Here is a tiny trained network, its code and every weight. The questions are about switching its units off for an input and a target symbol, where a switched-off unit gives its printed mean instead of its output.

import numpy as np


def w(rows, s, z=0):
    codes = np.array(rows[::2]) - 128.0
    scale = np.full(codes.shape[1], s)
    scale[-1] = z or s
    return codes * scale


def f(y):
    return y / 2 * (1 + np.tanh(0.7978845608 * (y + 0.044715 * y**3)))


def softmax(a):
    e = np.exp(a - a.max(-1, keepdims=True))
    return e / e.sum(-1, keepdims=True)


def log_softmax(a):
    a = a - a.max(-1, keepdims=True)
    return a - np.log(np.exp(a).sum(-1, keepdims=True))


def net(x, mask):
    ids = ['αβθμπστψ'.index(c) for c in x.split()]
    T = len(ids)
    res = E[ids] + P[:T]
    u = 0
    for l in range(2):
        r = res
        for j in range(2):
            rows = slice(2 * j, 2 * j + 2)
            q, k, v = (r @ M[l][rows].T for M in (Q, K, V))
            z = softmax(np.where(np.tri(T) > 0, q @ k.T / 2**0.5, -1e9)) @ v
            o = O[l][rows]
            res = res + np.where(mask[u + j], z, o[:, -1]) @ o[:, :-1]
        u += 2
        y = f(res @ A[l][:, :-1].T + A[l][:, -1])
        res = res + np.where(mask[u : u + 4], y, B[l][:, -1]) @ B[l][:, :-1]
        u += 4
    return log_softmax(res[-1] @ U[:, :-1].T + U[:, -1])


Q, K, V, O, A, B = {}, {}, {}, {}, {}, {}
E = w([
[156,127,119,154,59],'α',
[123,63,39,37,145],'β',
[26,59,40,158,112],'θ',
[170,201,126,114,128],'μ',
[109,211,99,177,126],'π',
[163,174,147,183,69],'σ',
[46,139,78,182,113],'τ',
[1,112,209,145,190],'ψ',
],0.015)
P = w([
[148,173,151,155,126],'0',
[180,112,69,78,219],'1',
[62,167,192,152,52],'2',
[88,115,97,126,255],'3',
[41,146,154,97,135],'4',
[69,154,145,148,183],'5',
],0.0098)
Q[0] = w([
[43,167,215,34,80],'0.h1',
[119,217,63,139,186],'0.h1',
[141,121,117,219,3],'0.h2',
[80,52,101,120,42],'0.h2',
],0.0061)
K[0] = w([
[99,106,77,76,225],'0.h1',
[1,94,171,95,83],'0.h1',
[185,140,67,94,108],'0.h2',
[92,121,165,133,191],'0.h2',
],0.0084)
V[0] = w([
[2,105,78,93,204],'0.h1',
[123,125,150,223,20],'0.h1',
[68,26,161,184,38],'0.h2',
[138,168,18,230,43],'0.h2',
],0.0075)
O[0] = w([
[167,153,29,194,144,254],'0.h1',
[60,122,87,111,46,95],'0.h1',
[96,136,77,81,138,132],'0.h2',
[87,174,66,175,2,156],'0.h2',
],0.0095,0.008)
A[0] = w([
[31,108,93,254,237,253],'0.n1',
[141,198,180,25,128,169],'0.n2',
[110,199,132,133,128,118],'0.n3',
[118,177,130,107,161,147],'0.n4',
],0.0061,0.0039)
B[0] = w([
[248,190,194,2,165,249],'0.n1',
[75,126,183,129,168,126],'0.n2',
[121,186,114,250,165,139],'0.n3',
[77,241,143,96,200,137],'0.n4',
],0.0064,0.015)
Q[1] = w([
[141,109,139,100,109],'1.h1',
[88,106,155,199,147],'1.h1',
[91,63,90,25,102],'1.h2',
[73,142,158,254,129],'1.h2',
],0.0062)
K[1] = w([
[50,114,137,214,108],'1.h1',
[192,2,55,168,33],'1.h1',
[55,40,43,101,179],'1.h2',
[196,190,53,232,120],'1.h2',
],0.0047)
V[1] = w([
[137,201,75,190,50],'1.h1',
[126,253,189,156,187],'1.h1',
[54,238,142,254,215],'1.h2',
[138,150,176,92,100],'1.h2',
],0.0065)
O[1] = w([
[108,112,150,165,173,128],'1.h1',
[9,31,74,102,201,254],'1.h1',
[130,117,109,118,127,158],'1.h2',
[100,141,156,118,86,131],'1.h2',
],0.011,0.0093)
A[1] = w([
[79,216,119,30,99,126],'1.n1',
[76,165,63,109,170,101],'1.n2',
[133,140,254,40,178,4],'1.n3',
[225,65,113,96,143,219],'1.n4',
],0.0067,0.0037)
B[1] = w([
[215,152,185,71,63,175],'1.n1',
[157,116,166,217,2,251],'1.n2',
[195,141,54,151,123,161],'1.n3',
[62,159,146,69,191,188],'1.n4',
],0.0079,0.011)
U = w([
[254,123,46,171,64,48],'α',
[120,133,62,176,101,92],'β',
[81,122,165,103,73,80],'θ',
[163,171,191,144,215,247],'μ',
[107,34,143,221,148,104],'π',
[143,78,129,138,105,4],'σ',
[65,67,194,140,167,137],'τ',
[153,129,165,108,50,205],'ψ',
],0.0077,0.0034)

Each question gives the input, a string of symbols that net reads in full, and the target symbol t.
The units are the heads (2 rows each of Q, K, V and O) and the neurons (one row each of A and B). Each row of codes is followed by its name. A weight is (code - 128) times the scale printed after its matrix; where a second scale follows, it is the last column's (O, A, B and U).
mask holds one flag per unit, layer by layer, with each layer's heads first. A switched-off unit (its flag False) gives its mean, the last column of its rows in O or B, instead of its output. The means were averaged over made-up inputs and are rounded, as every weight is.
A unit's drop is (log p(t) with every unit on - log p(t) with that unit switched off) / (log p(t) with every unit on - log p(t) with every unit switched off).
most important unit: the unit with the biggest drop
top k neurons: the k neurons with the biggest drops, biggest first
top k neurons in layer l: the k neurons of layer l with the biggest drops, biggest first
heads that matter: for each layer, one digit per head in row order, 1 if its drop is at least 0.15 and else 0, layers parted by /
input β β σ β, target θ: most important unit -> 0.h1
input α θ τ τ σ, target β: heads that matter -> 01 / 00
input θ β τ β β α, target μ: heads that matter -> 01 / 10
input β θ α θ σ, target α: heads that matter -> 11 / 10
input β τ α τ, target ψ: heads that matter -> 10 / 00
input τ θ θ, target α: heads that matter -> 11 / 00
input β σ ψ β π, target α: heads that matter -> 10 / 10
input β θ α θ, target ψ: heads that matter -> 10 / 10
input τ π α, target π: top 2 neurons in layer 0 -> (0.n1 0.n3)
input β θ θ θ μ, target α: top 2 neurons in layer 0 -> (0.n1 0.n3)
input τ τ μ, target β: heads that matter -> 01 / 00
input τ β π τ β, target π: top 2 neurons in layer 0 -> (0.n1 0.n3)
input ψ β θ θ π, target α: heads that matter -> 11 / 00
input β β σ, target μ: heads that matter -> 11 / 00
input β θ α π, target ψ: heads that matter -> 10 / 00
input θ β π, target μ: heads that matter -> 11 / 10
input τ α ψ β ψ, target μ: top 2 neurons in layer 1 -> (1.n3 1.n4)
input τ μ ψ, target μ: top 3 neurons -> (1.n3 0.n1 1.n2)
input α τ α β, target ψ: most important unit -> 0.h1
input α μ β θ, target μ: heads that matter -> 00 / 10
input π θ β β, target μ: top 2 neurons -> (0.n1 1.n4)
input β ψ β, target τ: most important unit -> 0.h2
input θ β μ, target μ: top 2 neurons -> (1.n2 0.n1)
input θ β β θ θ τ, target α: top 2 neurons -> (1.n4 1.n2)
input τ μ θ τ, target α: top 2 neurons -> (0.n1 1.n4)
